Below is a small trained network, with its code and all its weights. Each question gives an input and a class and asks what happens when units are switched off, that is, made to give their printed mean instead of their output.

import numpy as np


def w(rows, s, z=0):
    codes = np.array(rows[::2]) - 128.0
    scale = np.full(codes.shape[1], s)
    scale[-1] = z or s
    return codes * scale


def f(y):
    return np.maximum(y, 0)


def log_softmax(a):
    a = a - a.max(-1, keepdims=True)
    return a - np.log(np.exp(a).sum(-1, keepdims=True))


def net(x, mask):
    res = np.array(x, float).reshape(1, 4) / 4 @ E
    y = f(res @ A[0][:, :-1].T + A[0][:, -1])
    res = res + np.where(mask, y, B[0][:, -1]) @ B[0][:, :-1]
    return log_softmax(res[-1] @ U[:, :-1].T + U[:, -1])


A, B = {}, {}
E = w([
[143,86,220],'x0',
[83,175,157],'x1',
[79,206,254],'x2',
[41,73,113],'x3',
],0.0076)
A[0] = w([
[137,90,91,167],'n0',
[94,92,132,155],'n1',
[219,7,171,130],'n2',
[147,158,107,82],'n3',
[180,186,86,254],'n4',
[48,155,80,207],'n5',
[86,79,95,77],'n6',
[135,167,196,109],'n7',
[20,76,106,79],'n8',
],0.016,0.0058)
B[0] = w([
[70,131,165,216],'n0',
[139,121,149,179],'n1',
[245,150,45,255],'n2',
[118,80,126,147],'n3',
[4,15,85,252],'n4',
[112,23,220,234],'n5',
[83,185,181,186],'n6',
[122,247,120,220],'n7',
[208,20,208,213],'n8',
],0.023,0.0083)
U = w([
[148,110,116,151],'0',
[214,118,188,106],'1',
[241,151,83,228],'2',
[112,248,195,250],'3',
[160,177,127,12],'4',
[133,131,105,213],'5',
[164,180,125,2],'6',
],0.012,0.0061)

Each question gives the input, the list of numbers given to net, and the class t.
The units are the neurons (one row each of A and B). Each row of codes is followed by its name. A weight is (code - 128) times the scale printed after its matrix; where a second scale follows, it is the last column's (A, B and U).
mask holds one flag per neuron, in row order. A switched-off neuron (its flag False) gives its mean, the last column of its row in B, instead of its output. The means were averaged over made-up inputs and are rounded, as every weight is.
A unit's drop is (log p(t) with every unit on - log p(t) with that unit switched off) / (log p(t) with every unit on - log p(t) with every unit switched off).
The circuit of an input: a set's keep is (log p(t) with only the set's units on - log p(t) with every unit switched off) / (log p(t) with every unit on - log p(t) with every unit switched off). Starting from all 9 units, units are removed one at a time, each time the one whose removal leaves the highest keep (on an exact tie, the one counted first), for as long as the keep stays at least 0.8.
circuit, biggest first: the units of the circuit, biggest drop first
k most important neurons: the k neurons with the biggest drops, biggest first
drop of u: that unit's drop, to one decimal
input [-7,-4,6,-7], class 5: circuit, biggest first : (n4 n8)
input [-4,1,8,-3], class 3: circuit, biggest first : (n7)
input [3,6,0,-2], class 3: circuit, biggest first : (n2 n8)
input [-1,-8,-7,2], class 2: 2 most important neurons : (n2 n5)
input [0,5,1,-5], class 3: 2 most important neurons : (n2 n7)
input [8,-3,5,7], class 2: 2 most important neurons : (n5 n2)
input [-3,-5,3,-7], class 5: circuit, biggest first : (n4 n8)
input [-1,-6,-1,-3], class 5: 4 most important neurons : (n4 n8 n5 n0)
input [-5,-8,-1,-5], class 5: circuit, biggest first : (n8 n4)
input [1,-8,7,-8], class 3: 2 most important neurons : (n7 n8)
input [1,-5,0,5], class 1: 2 most important neurons : (n4 n8)
input [0,0,2,-4], class 3: 2 most important neurons : (n2 n8)
input [4,-8,1,8], class 1: 3 most important neurons : (n8 n6 n7)
input [-1,-3,6,-1], class 3: most important neuron : (n2)
input [-1,-6,-6,-6], class 5: 2 most important neurons : (n4 n0)
input [5,-2,-3,5], class 2: 3 most important neurons : (n2 n5 n4)
input [2,-1,-4,4], class 1: 2 most important neurons : (n4 n8)
input [-8,-6,-6,-7], class 5: 2 most important neurons : (n8 n5)
input [4,-7,-3,-6], class 2: drop of n2 : 1.5
input [-2,6,-5,5], class 1: drop of n4 : 0.0
input [4,-6,5,-5], class 2: drop of n6 : 0.1
input [7,-2,-8,4], class 2: drop of n2 : 1.4
input [5,7,2,-8], class 3: most important neuron : (n7)
